Here is a tiny trained network, its code and every weight. The questions are about switching its units off for an input and a class, where a switched-off unit gives its printed mean instead of its output.

import numpy as np


def w(rows, s, z=0):
    codes = np.array(rows[::2]) - 128.0
    scale = np.full(codes.shape[1], s)
    scale[-1] = z or s
    return codes * scale


def f(y):
    return y / 2 * (1 + np.tanh(0.7978845608 * (y + 0.044715 * y**3)))


def log_softmax(a):
    a = a - a.max(-1, keepdims=True)
    return a - np.log(np.exp(a).sum(-1, keepdims=True))


def net(x, mask):
    res = np.array(x, float).reshape(1, 7) / 4 @ E
    y = f(res @ A[0][:, :-1].T + A[0][:, -1])
    res = res + np.where(mask, y, B[0][:, -1]) @ B[0][:, :-1]
    return log_softmax(res[-1] @ U[:, :-1].T + U[:, -1])


A, B = {}, {}
E = w([
[104,124,181,165,131,196,182,57,199,84],'x0',
[182,65,126,185,145,183,141,163,187,157],'x1',
[186,161,66,128,255,188,197,129,111,190],'x2',
[79,120,26,127,113,97,156,56,129,94],'x3',
[165,234,156,164,116,114,198,168,180,116],'x4',
[251,200,146,98,153,158,67,149,174,143],'x5',
[114,207,103,187,132,220,114,138,165,52],'x6',
],0.008)
A[0] = w([
[151,92,95,124,36,52,51,166,139,165,136],'n0',
[156,69,101,79,172,91,17,106,114,142,214],'n1',
[135,155,187,103,255,175,222,145,95,184,198],'n2',
[96,202,112,173,173,249,173,118,168,50,149],'n3',
[179,174,84,167,170,178,148,169,131,120,240],'n4',
[86,122,197,87,41,123,94,64,114,97,253],'n5',
[52,63,143,126,168,129,142,224,44,158,234],'n6',
[68,114,87,133,97,115,159,172,98,95,101],'n7',
],0.0092,0.0044)
B[0] = w([
[161,109,91,121,195,181,98,178,84,170,189],'n0',
[167,134,125,114,36,133,91,194,128,156,198],'n1',
[198,185,136,94,109,126,129,131,79,231,219],'n2',
[109,223,134,129,102,183,59,151,112,46,248],'n3',
[162,165,90,92,128,147,107,148,110,154,216],'n4',
[126,124,79,137,1,95,151,161,144,189,210],'n5',
[140,128,30,156,115,145,103,148,192,199,193],'n6',
[54,119,176,145,118,171,193,105,168,157,157],'n7',
],0.0097,0.014)
U = w([
[106,114,189,113,158,128,172,75,109,100,12],'0',
[65,128,110,154,39,116,121,103,151,117,111],'1',
[98,189,128,124,152,74,191,65,99,150,46],'2',
[176,104,181,78,136,146,182,128,89,165,91],'3',
[99,160,140,150,88,206,151,115,139,2,70],'4',
[87,41,98,171,134,149,149,156,140,146,35],'5',
[113,78,143,173,222,113,159,94,122,34,1],'6',
[164,166,103,108,102,179,41,164,97,151,227],'7',
],0.0088,0.0034)

Each question gives the input, the list of numbers given to net, and the class t.
The units are the neurons (one row each of A and B). Each row of codes is followed by its name. A weight is (code - 128) times the scale printed after its matrix; where a second scale follows, it is the last column's (A, B and U).
mask holds one flag per neuron, in row order. A switched-off neuron (its flag False) gives its mean, the last column of its row in B, instead of its output. The means were averaged over made-up inputs and are rounded, as every weight is.
A unit's drop is (log p(t) with every unit on - log p(t) with that unit switched off) / (log p(t) with every unit on - log p(t) with every unit switched off).
The circuit of an input: a set's keep is (log p(t) with only the set's units on - log p(t) with every unit switched off) / (log p(t) with every unit on - log p(t) with every unit switched off). Starting from all 8 units, units are removed one at a time, each time the one whose removal leaves the highest keep (on an exact tie, the one counted first), for as long as the keep stays at least 0.8.
circuit, biggest first: the units of the circuit, biggest drop first
unit that matters most: the unit with the biggest drop
top k neurons: the k neurons with the biggest drops, biggest first
drop when u is switched off: that unit's drop, to one decimal
input [-2,5,0,5,4,-6,0], class 1: top neuron	[n0]
input [2,-4,6,0,7,0,-6], class 2: circuit, biggest first	[n1; n3]
input [-6,-7,5,3,5,-5,-8], class 3: top 2 neurons	[n3; n7]
input [-3,-7,4,3,-7,-8,-6], class 5: circuit, biggest first	[n3; n7]
input [-1,0,3,8,-1,-1,-5], class 1: circuit, biggest first	[n2; n4]
input [-5,-3,-2,-6,0,-5,4], class 5: circuit, biggest first	[n3; n2; n4]
input [7,7,1,-3,-1,-8,-7], class 5: circuit, biggest first	[n6; n3]
input [1,-8,7,4,0,0,-8], class 3: top 2 neurons	[n3; n4]
input [0,3,-1,3,5,1,-2], class 4: circuit, biggest first	[n2; n6; n1]
input [0,1,4,-5,6,6,-6], class 3: top 3 neurons	[n3; n6; n1]
input [7,3,-8,8,2,4,4], class 4: circuit, biggest first	[n3; n2]
input [0,7,-5,-3,-2,-6,-5], class 5: top 2 neurons	[n3; n2]
input [1,-8,2,-1,6,3,-1], class 2: top 2 neurons	[n1; n0]
input [6,2,-5,-2,-7,2,4], class 1: unit that matters most	n5
input [3,5,-7,7,5,4,1], class 4: top 3 neurons	[n2; n6; n1]
input [4,3,-2,4,2,-8,5], class 4: drop when n3 is switched off	0.3
input [8,2,-1,3,5,-3,1], class 4: drop when n1 is switched off	0.0
input [1,-1,-1,-8,-5,-8,-5], class 5: drop when n6 is switched off	0.1
